Below is a small trained network, with its code and all its weights. Each question gives an input and a target symbol and asks what happens when units are switched off, that is, made to give their printed mean instead of their output.

import numpy as np


def w(rows, s, z=0):
    codes = np.array(rows[::2]) - 128.0
    scale = np.full(codes.shape[1], s)
    scale[-1] = z or s
    return codes * scale


def f(y):
    return y / 2 * (1 + np.tanh(0.7978845608 * (y + 0.044715 * y**3)))


def softmax(a):
    e = np.exp(a - a.max(-1, keepdims=True))
    return e / e.sum(-1, keepdims=True)


def log_softmax(a):
    a = a - a.max(-1, keepdims=True)
    return a - np.log(np.exp(a).sum(-1, keepdims=True))


def net(x, mask):
    ids = ['αβγδεθλμτφψω'.index(c) for c in x.split()]
    T = len(ids)
    res = E[ids] + P[:T]
    r = res
    for j in range(2):
        rows = slice(4 * j, 4 * j + 4)
        q, k, v = (r @ M[0][rows].T for M in (Q, K, V))
        z = softmax(np.where(np.tri(T) > 0, q @ k.T / 4**0.5, -1e9)) @ v
        o = O[0][rows]
        res = res + np.where(mask[j], z, o[:, -1]) @ o[:, :-1]
    y = f(res @ A[0][:, :-1].T + A[0][:, -1])
    res = res + np.where(mask[2:14], y, B[0][:, -1]) @ B[0][:, :-1]
    return log_softmax(res[-1] @ U[:, :-1].T + U[:, -1])


Q, K, V, O, A, B = {}, {}, {}, {}, {}, {}
E = w([
[127,156,174,79,245,101],'α',
[154,134,85,165,183,90],'β',
[37,146,88,91,184,116],'γ',
[105,115,114,164,135,46],'δ',
[87,151,180,198,110,81],'ε',
[103,152,193,171,107,143],'θ',
[66,122,216,112,123,153],'λ',
[54,128,105,138,198,165],'μ',
[88,83,140,134,202,159],'τ',
[75,98,116,92,130,144],'φ',
[107,48,250,117,119,107],'ψ',
[91,183,164,123,199,130],'ω',
],0.02)
P = w([
[254,146,208,78,205,96],'0',
[210,111,186,113,177,98],'1',
[175,98,165,129,153,102],'2',
[137,77,132,158,126,106],'3',
[104,47,112,188,110,109],'4',
[72,35,92,196,90,106],'5',
[36,18,66,212,71,104],'6',
],0.0066)
Q[0] = w([
[104,133,186,211,164,117],'head 0',
[95,125,93,113,193,113],'head 0',
[103,152,162,23,148,113],'head 0',
[192,162,175,120,3,162],'head 0',
[132,157,95,69,154,190],'head 1',
[125,115,153,147,124,102],'head 1',
[107,94,78,158,121,142],'head 1',
[40,56,214,180,245,151],'head 1',
],0.03)
K[0] = w([
[18,143,164,189,143,150],'head 0',
[117,63,67,87,135,140],'head 0',
[156,143,116,46,173,210],'head 0',
[206,245,201,140,104,126],'head 0',
[108,159,133,55,179,58],'head 1',
[131,121,131,147,115,156],'head 1',
[128,115,87,173,100,112],'head 1',
[2,24,130,97,129,175],'head 1',
],0.026)
V[0] = w([
[124,164,77,145,127,101],'head 0',
[94,192,156,125,116,163],'head 0',
[169,110,158,159,135,129],'head 0',
[96,94,221,104,123,61],'head 0',
[75,141,215,141,94,16],'head 1',
[139,91,69,55,137,14],'head 1',
[82,248,140,91,107,171],'head 1',
[138,53,125,13,93,165],'head 1',
],0.015)
O[0] = w([
[135,150,142,123,86,196,98],'head 0',
[187,130,78,102,200,121,117],'head 0',
[86,157,138,164,92,91,108],'head 0',
[87,44,58,110,84,83,254],'head 0',
[206,60,251,75,52,146,248],'head 1',
[156,190,56,23,58,125,155],'head 1',
[44,53,118,177,62,234,76],'head 1',
[217,129,73,138,156,167,126],'head 1',
],0.011,0.0083)
A[0] = w([
[96,151,117,110,192,194,1],'neuron 0',
[193,137,59,231,81,86,35],'neuron 1',
[161,212,111,216,79,154,189],'neuron 2',
[98,110,95,157,178,111,77],'neuron 3',
[101,139,120,60,138,206,83],'neuron 4',
[72,131,163,39,120,151,78],'neuron 5',
[113,198,142,104,183,124,57],'neuron 6',
[206,101,57,253,58,154,47],'neuron 7',
[51,89,143,104,199,152,195],'neuron 8',
[193,128,72,118,104,111,171],'neuron 9',
[30,158,163,61,194,202,19],'neuron 10',
[147,134,160,156,212,146,64],'neuron 11',
],0.012,0.0063)
B[0] = w([
[143,5,135,96,98,39,148],'neuron 0',
[202,176,151,112,177,17,140],'neuron 1',
[127,147,121,155,39,144,138],'neuron 2',
[97,114,186,152,196,110,166],'neuron 3',
[84,103,222,89,218,149,185],'neuron 4',
[117,192,157,130,155,82,222],'neuron 5',
[128,135,142,182,146,229,170],'neuron 6',
[146,159,62,213,217,118,136],'neuron 7',
[117,196,99,96,62,187,247],'neuron 8',
[159,131,51,152,103,181,218],'neuron 9',
[249,124,145,211,161,160,179],'neuron 10',
[88,69,111,114,92,74,177],'neuron 11',
],0.016,0.013)
U = w([
[94,182,91,33,94,68,169],'α',
[120,132,192,122,102,78,3],'β',
[134,137,165,70,164,155,91],'γ',
[143,143,104,144,130,92,74],'δ',
[126,147,134,148,93,89,195],'ε',
[126,116,142,134,151,60,44],'θ',
[76,81,141,76,61,161,193],'λ',
[139,83,154,195,127,131,109],'μ',
[1,106,104,128,167,105,197],'τ',
[101,118,41,89,126,165,239],'φ',
[184,96,140,110,101,89,53],'ψ',
[133,203,140,159,78,135,132],'ω',
],0.0062,0.0051)

Each question gives the input, a string of symbols that net reads in full, and the target symbol t.
The units are the heads (4 rows each of Q, K, V and O) and the neurons (one row each of A and B). Each row of codes is followed by its name. A weight is (code - 128) times the scale printed after its matrix; where a second scale follows, it is the last column's (O, A, B and U).
mask holds one flag per unit, heads first, then neurons. A switched-off unit (its flag False) gives its mean, the last column of its rows in O or B, instead of its output. The means were averaged over made-up inputs and are rounded, as every weight is.
A unit's drop is (log p(t) with every unit on - log p(t) with that unit switched off) / (log p(t) with every unit on - log p(t) with every unit switched off).
The circuit of an input: a set's keep is (log p(t) with only the set's units on - log p(t) with every unit switched off) / (log p(t) with every unit on - log p(t) with every unit switched off). Starting from the 12 units with the biggest drops (on a tie, the unit counted first), units are removed one at a time, each time the one whose removal leaves the highest keep (on an exact tie, the one counted first), for as long as the keep stays at least 0.8.
units of the circuit, in order: the units of the circuit, biggest drop first
k most important neurons: the k neurons with the biggest drops, biggest first
drop of u: that unit's drop, to one decimal
input α λ θ, target μ: units of the circuit, in order : head 1
input α α β α β, target ω: units of the circuit, in order : head 0; neuron 6; head 1
input α α α γ γ β β, target φ: 3 most important neurons : neuron 9; neuron 6; neuron 5
input φ α γ ε α ε β, target β: units of the circuit, in order : head 1; neuron 5
input α τ ε, target θ: units of the circuit, in order : head 1; neuron 1; neuron 8
input β α ε, target β: units of the circuit, in order : head 1; neuron 5
input θ β α φ φ α β, target δ: units of the circuit, in order : neuron 1; head 1; neuron 7
input β ε α φ α β α, target φ: 2 most important neurons : neuron 9; neuron 5
input λ λ α μ ω, target μ: units of the circuit, in order : neuron 10; head 1; head 0
input α φ ε, target δ: 3 most important neurons : neuron 1; neuron 7; neuron 9
input λ β γ τ β, target θ: 2 most important neurons : neuron 1; neuron 3
input α γ α, target γ: units of the circuit, in order : neuron 4; head 1; head 0
input μ γ α ω β β α, target γ: 2 most important neurons : neuron 4; neuron 10
input μ β μ ψ γ θ, target ψ: units of the circuit, in order : head 1
input α α β α ω, target ω: 2 most important neurons : neuron 8; neuron 10
input β α μ ε φ, target φ: 2 most important neurons : neuron 9; neuron 5
input β α α β θ ε, target λ: 3 most important neurons : neuron 8; neuron 5; neuron 10
input α β γ α λ α β, target μ: 3 most important neurons : neuron 8; neuron 7; neuron 5
input γ α μ α, target μ: 2 most important neurons : neuron 10; neuron 6
input τ τ γ α λ β, target μ: most important neuron : neuron 7
input ψ α α α, target ψ: drop of head 1 : 1.5
input β ε φ, target φ: drop of neuron 9 : 0.2
input γ ψ β ω, target ψ: drop of neuron 8 : 0.1
input θ α β, target λ: drop of neuron 10 : 0.2
